Here is a tiny trained network, its code and every weight. The questions are about switching its units off for an input and a target symbol, where a switched-off unit gives its printed mean instead of its output.

import numpy as np


def w(rows, s, z=0):
    codes = np.array(rows[::2]) - 128.0
    scale = np.full(codes.shape[1], s)
    scale[-1] = z or s
    return codes * scale


def f(y):
    return np.maximum(y, 0)


def softmax(a):
    e = np.exp(a - a.max(-1, keepdims=True))
    return e / e.sum(-1, keepdims=True)


def log_softmax(a):
    a = a - a.max(-1, keepdims=True)
    return a - np.log(np.exp(a).sum(-1, keepdims=True))


def net(x, mask):
    ids = ['γζηλξστφω'.index(c) for c in x.split()]
    T = len(ids)
    res = E[ids] + P[:T]
    r = res
    for j in range(2):
        rows = slice(3 * j, 3 * j + 3)
        q, k, v = (r @ M[0][rows].T for M in (Q, K, V))
        z = softmax(np.where(np.tri(T) > 0, q @ k.T / 3**0.5, -1e9)) @ v
        o = O[0][rows]
        res = res + np.where(mask[j], z, o[:, -1]) @ o[:, :-1]
    y = f(res @ A[0][:, :-1].T + A[0][:, -1])
    res = res + np.where(mask[2:18], y, B[0][:, -1]) @ B[0][:, :-1]
    return log_softmax(res[-1] @ U[:, :-1].T + U[:, -1])


Q, K, V, O, A, B = {}, {}, {}, {}, {}, {}
E = w([
[126,70,226,214],'γ',
[147,65,193,166],'ζ',
[106,46,141,89],'η',
[212,148,125,71],'λ',
[77,155,165,16],'ξ',
[115,55,161,83],'σ',
[226,98,171,186],'τ',
[49,98,113,169],'φ',
[146,102,9,238],'ω',
],0.015)
P = w([
[98,255,46,161],'0',
[131,90,74,137],'1',
[138,124,111,124],'2',
[131,35,87,144],'3',
[145,14,104,152],'4',
[139,62,145,146],'5',
[139,85,149,141],'6',
[129,115,177,112],'7',
[141,115,160,122],'8',
[123,135,170,115],'9',
[122,106,114,143],'10',
],0.0083)
Q[0] = w([
[55,162,54,191],'head 1',
[127,1,48,115],'head 1',
[153,176,165,128],'head 1',
[240,111,140,152],'head 2',
[61,101,212,55],'head 2',
[163,192,167,223],'head 2',
],0.0095)
K[0] = w([
[130,187,165,134],'head 1',
[93,61,139,70],'head 1',
[77,214,149,123],'head 1',
[152,139,127,169],'head 2',
[74,147,110,127],'head 2',
[227,73,248,171],'head 2',
],0.011)
V[0] = w([
[171,121,126,64],'head 1',
[10,107,134,97],'head 1',
[192,150,29,123],'head 1',
[122,230,141,142],'head 2',
[202,140,146,142],'head 2',
[136,125,50,138],'head 2',
],0.011)
O[0] = w([
[180,248,129,108,110],'head 1',
[124,172,116,129,127],'head 1',
[137,95,55,98,217],'head 1',
[132,112,130,125,65],'head 2',
[137,120,125,87,142],'head 2',
[92,185,106,84,254],'head 2',
],0.013,0.0056)
A[0] = w([
[93,132,153,11,134],'neuron 1',
[208,124,94,96,238],'neuron 2',
[109,178,41,48,223],'neuron 3',
[85,52,83,76,122],'neuron 4',
[118,74,96,93,244],'neuron 5',
[72,134,39,214,127],'neuron 6',
[86,189,107,134,124],'neuron 7',
[135,22,130,95,64],'neuron 8',
[119,88,124,170,224],'neuron 9',
[178,122,48,154,103],'neuron 10',
[67,86,146,185,169],'neuron 11',
[169,48,179,153,253],'neuron 12',
[130,171,119,118,139],'neuron 13',
[69,174,154,90,121],'neuron 14',
[150,85,160,164,133],'neuron 15',
[48,137,152,47,68],'neuron 16',
],0.011,0.0038)
B[0] = w([
[181,184,73,224,186],'neuron 1',
[84,162,89,37,187],'neuron 2',
[71,152,100,204,253],'neuron 3',
[154,146,175,166,212],'neuron 4',
[33,214,103,107,207],'neuron 5',
[51,111,129,111,232],'neuron 6',
[149,80,148,203,159],'neuron 7',
[140,59,116,165,176],'neuron 8',
[76,189,178,56,170],'neuron 9',
[119,14,50,71,206],'neuron 10',
[71,215,162,155,158],'neuron 11',
[123,43,136,67,162],'neuron 12',
[184,97,2,125,146],'neuron 13',
[236,154,121,162,150],'neuron 14',
[201,30,206,181,145],'neuron 15',
[206,133,71,147,167],'neuron 16',
],0.0052,0.015)
U = w([
[190,53,113,51,70],'γ',
[110,82,191,169,75],'ζ',
[129,148,143,176,33],'η',
[37,223,195,126,126],'λ',
[104,116,194,68,251],'ξ',
[178,93,112,195,51],'σ',
[160,158,84,24,148],'τ',
[107,90,91,164,220],'φ',
[206,170,98,254,160],'ω',
],0.0074,0.0032)

Each question gives the input, a string of symbols that net reads in full, and the target symbol t.
The units are the heads (3 rows each of Q, K, V and O) and the neurons (one row each of A and B). Each row of codes is followed by its name. A weight is (code - 128) times the scale printed after its matrix; where a second scale follows, it is the last column's (O, A, B and U).
mask holds one flag per unit, heads first, then neurons. A switched-off unit (its flag False) gives its mean, the last column of its rows in O or B, instead of its output. The means were averaged over made-up inputs and are rounded, as every weight is.
A unit's drop is (log p(t) with every unit on - log p(t) with that unit switched off) / (log p(t) with every unit on - log p(t) with every unit switched off).
The circuit of an input: a set's keep is (log p(t) with only the set's units on - log p(t) with every unit switched off) / (log p(t) with every unit on - log p(t) with every unit switched off). Starting from the 12 units with the biggest drops (on a tie, the unit counted first), units are removed one at a time, each time the one whose removal leaves the highest keep (on an exact tie, the one counted first), for as long as the keep stays at least 0.8.
circuit, biggest first: the units of the circuit, biggest drop first
top k neurons: the k neurons with the biggest drops, biggest first
which heads matter: for each layer, one digit per head in row order, 1 if its drop is at least 0.15 and else 0, layers parted by /
drop when u is switched off: that unit's drop, to one decimal
input ξ ω ω ω φ, target λ: which heads matter => 00
input ω ω φ, target λ: which heads matter => 10
input ω λ ω ω γ τ, target γ: top 2 neurons => [neuron 12; neuron 3]
input ξ ξ σ ω τ, target γ: which heads matter => 01
input ω λ λ λ λ, target τ: circuit, biggest first => [head 1; neuron 2]
input ω ω ω φ ω, target λ: which heads matter => 11
input τ ω λ λ ω, target τ: which heads matter => 10
input φ σ ξ, target ω: which heads matter => 00
input λ λ λ ω ω λ λ ω, target τ: circuit, biggest first => [head 1; neuron 2; head 2; neuron 1]
input ξ ω ω ω ω λ σ ξ, target φ: circuit, biggest first => [head 1; neuron 1]
input ω σ ω γ ω ξ ω λ ω λ ζ, target ξ: top 2 neurons => [neuron 3; neuron 1]
input ω φ ζ, target ξ: top 4 neurons => [neuron 3; neuron 1; neuron 12; neuron 9]
input ω η η γ λ η σ ω σ, target ω: drop when head 2 is switched off => 0.2
input ω λ ξ η ξ η σ ω γ, target ζ: drop when neuron 2 is switched off => 0.1
input ξ ξ λ ξ ξ, target ω: drop when neuron 6 is switched off => 0.1
